Rows with their classes:
[-23   3  -7  20  -6 -12 -17   0  33  16  13   8  25  15 -11   2 -10  -3
  -1   6  11  46   5  12  14  -8   7   3  12   0  -6   6  10  -9   4  -9
 -20  -4  -8  24  -3  21   5 -40  19   4  15  -6  -8  27] -> B
[-31   4   7   4   2 -14  -9 -15   2  18   8  14  -7   6   1  35  -4 -20
 -21  29  17  25 -29  -1 -10   7   3  13 -23  -4 -11  13  -3  -4  10   2
  -8   6 -16  31  14   9  -6 -25  16  -3  18   0  -8   5] -> B
[ -5  16   5  -1   7  -2   2  11   8   0   8  12  -4  14   6   8  -9   4
   4  -8   2  13 -23  18  17  -2   0  -7  -2  -6  -3   1   6   1  -7  -1
  10   0   9  -7  13  -3 -12 -19  23   1  15  -2  -5  -7] -> G
[-17   4   2  -9 -13 -16  -3   3   0  -4  -3  15   7  -5  -6  24  -4  -4
   0  22  -7  -6 -47 -16 -14  13   7   0 -13   2   4  -1 -19  -4   2  -4
  -6   3 -11  17 -22   2  -4   3  16  -3  -4   7  -7  11] -> G
[ -4   0  -5   8  -1  10  -7   1  30  15  16  -1   7  12  -2  -8  -3   2
   0   8  -2  22   6  11  40 -11   3  -8   4   2 -12  -1  15  -1   2   0
  -1  -5  -4   9   4  13  -7 -19   9  -4  23 -12  -2   3] -> B
[-13  -7  -8   7 -21 -14 -13  -8  21   2   6   0  24  -8 -18   5 -13  -2
  -2  17  -7  12   4 -18  -5  -2   7  14   7   7  -3   5  -6  -2   7  -2
 -19  -3 -21  25 -29  11  22   0  -7   0  -6   0   4  32] -> F
[ -6   7   2  10   1 -16  -3  -1   2   4   0   2   2   1  -4  -6  -5  -1
   8 -19   6  28  27   7  -6   1   6   2  14   1  11   1   2  -8   0  -6
 -12  -5   1  18  -4  16   4 -22  -1   0  -4   7  -5  12] -> B
[ 11 -10  -3  -6  -1  23   4   9   8   6  15  -3  -3   3   6  -4   1   7
   0   9 -11 -19 -18   1  18  -6  -3 -12 -12   1  -8  -5  -8   7  -3   4
  13   5   9 -24   5 -10 -12  14   9  -2  10  -6   5 -13] -> B
[ 13  -5  -4  -8   6  24   3  10  14   2   2  -7  -2   6   3 -12   9   6
   1   2  18 -11  -6  13  21 -10 -11 -11  -3   0 -10   1   4   3   1   1
  13   1   3 -26  10  -6 -10   8   0   0  17  -4   7 -15] -> B
[ -9 -12  -2   9   6   4   0 -17 -17  15   1  -4 -22   2   4  21   0 -25
 -24  19  13  10  11  -8  -8   4  -6  13 -22   6 -12  11  -4   4  11   2
   2   4 -14  17  16   3   2  -4  -9  -5  15  -1  -2 -11] -> F
[-12  17   5  -5 -13 -24  -3   7   3  -9   4  15  22   0  -4   1  -4  11
  18 -16  -9  17 -25   9   9   0  11  -9  17  -5  14  -3  -1   1  -8 -12
 -12  -3   2   5 -21   2  -3 -17  23   6  -4   3 -10  15] -> G
[-13   5  -8   8 -20 -21 -18  -8  16  -1   1   6  36 -12 -19 -18 -18  12
  11 -14  -9  29  29  -8  -9  -5  14   6  31   1   4   0   8 -11   3 -11
 -28 -18 -10  26 -35  23  20 -10  -6   3 -18   0   1  42] -> F
[  5   2   1 -16  -8  -3   6   5  -3 -11  -1   3  13  -6  -4  -2 -34   8
   9   7 -14 -22 -29  -8   0   0   4   0   2  -3   7  -3  -9   5  -4 -18
   0   1   2  -1  -9  -9  -1  20   5   5 -11   3  -2   2] -> B
[ -8  -6  -7  10  -1  15 -14   2  35  17  20   1  14  14  -5  -4  -7  -7
  -9  15  -4  23  -5   2  27 -10   1  -2   2   3 -18   1  15  -1   6   5
  17  -5 -10   0   3  15  -3 -16   9  -3  27 -14  -1   9] -> G
[ -4   4  -5   7   6  10  -1   6  24  15  15   5  -2  21   2   0  -2  -8
  -7  10   6  17 -10  14  32 -11  -5  -9  -3   1 -17 -11  13   0  -2  -9
   0  -5   0  -8  21  10  -9 -22  20   1  30 -10  -4  -9] -> G
[ -1  12  12 -10   0 -15   9   0 -17 -13  -7  10 -10  -3  -3  16   3   1
   5  -3   1  -9 -26  -1 -13   6   5   3 -11   0   6  -5  -8   4  -4   0
   5   2   2   0  -2  -8  -3   3   4   3  -5   6  -5  -7] -> G
[  0 -15  -3  -2  -7   8  -1 -10  -9  -4  -7  -8 -16  -9  -2   1  -1  -7
 -10  10  -1 -22   9 -17 -18   2  -2   8  -9   4 -13   0  -8   4   9   2
   5   2  -7   4  -7  -6  14  24 -18  -1 -12   5   5   1] -> F
[-15  -7 -15   6 -18 -11 -21 -12  38   5  14   9  45  -8 -24   2 -23  -5
  -1  35 -12  12 -23 -26  -1  -2  17  18   1   3  -7   8  -7   4  10  -8
 -24  -3 -30  29 -41  12  15   4   6  -2   5  -3  -3  41] -> G
[  2  20   0 -15  -7   4   2   1   1  -4   0   6   1  -4   0   9   0   3
   5   8  -7 -18 -39  -9   0   2   1  -3  -7   1   1  -1  -2   8  -5  -3
   5   4  -4 -15 -10 -11  -4  20  10  -5   0  -8   5  -7] -> B
[-18  13  -3  12   7  -8  -7  -1  11  12  14   8   1  15  -6  11  -3  -9
  -7   4  16  41   0  14  10  -2   3   4   1   3 -10   0   9  -5   6   0
 -11  -1  -9  15  15  24   4 -34  22  -5  21  -7  -8   9] -> F
[-19   8  -2  -3  -9 -29  -7  -3   2  -6   0  13  24  -5 -14  20 -13  -3
   9   9  -1  14 -36  -8 -10   4  13  11   4   7  12  -2 -11  -2   2  -9
 -14   1 -14  26 -26   9  11 -11  16  -3 -10   5  -6  25] -> B
[ -2  11  -1   2   5  -1   0  12  14   7  10  13   3  13   7   7   4   0
   1  -1   3  18 -19  17  23  -3  -2  -7  -4  -6  -3   1  15  -2  -4  -1
   4   2   1  -7  16   7 -11 -26  22   2  19  -8   3  -1] -> G
[ -2  11   9   2  14   3   4  10   5   5   9  11  -8  -5  14   7   2  -1
   2  -4   2  15 -18  19  21  -1   4  -6  -2  -1  -5   2   9  -2  -4   2
   3  -2   4 -10  13   5  -8 -23  16   4  21  -8  -5  -8] -> G
[  5  -9  -6   9  -4  10 -12   6  24   5   9 -14  18   1  -8 -29  -2  17
  10  -6 -12  12  36   6  23 -13  -1   1  24   3  -3  -6  12  -7   3   3
  -7  -1   1   2 -12   9   6  -4  -8   1  -2  -6   4  16] -> G
[-12   0 -12  12  -1   9 -12   1  38  21  19   1  20  15  -2 -15  -9   4
  -5  15  -4  34   2   7  32  -8   4  -5   2   1 -18   3  16  -2   2   4
  -6  -2  -1   1   4  16  -8 -15  14   1  27 -12  -2   8] -> G
[  5   1   0 -11 -33  -3   0   6  16 -15   2  -1  30 -11  -5 -18  -9  19
  17   6 -19 -12 -12  -6   9 -20   9  -3  15  -4   6  -6  -2   4  -7  -3
  -1  -2  -3 -16 -34   0   6  23   9   1 -12  -2   9  10] -> F
[-14  10  -6  10  -5 -34  -5   0   7  -4  -6   7  31  -7 -17 -19  -9  12
  23 -31   2  33  29   7  -4  -6  14  -5  34  -2  22   0   0 -15   2 -15
 -24 -16   1  26 -32  16  15 -14  -1   2 -21   6  -5  34] -> B
[  4   0  -9  -2  -7  19  -7   9  32  12  20   8  15  14   1   7  -4  -4
  21  31  -8   2 -43  -2  31  -7   5  -9 -11   4 -14  -7   8   8   0  -2
   6  11  -3 -13   7   5 -13  -3  22   1  33 -15   1  -4] -> B
[  3  22   7  -3  10  -1   9  11   0   0  -4   4  -6   8  11  -3   5   5
  10 -20   3  12  -2  23  11  -1  -2  -9   8  -8   8  -2   9  -4  -8   0
  10  -3  16 -11  20  -1 -13 -13  14   4  11  -2   1 -15] -> F
[-27   6  -6  17  -6 -22 -15  -8  28  11   9   5  25   2 -11   1 -10   0
   4   4   5  38   9   2   7   1  11   5  14   6  -2   3   5 -13   6  -8
 -24  -2 -22  31 -10  26   7 -35  16   1   6  -4 -10  32] -> F
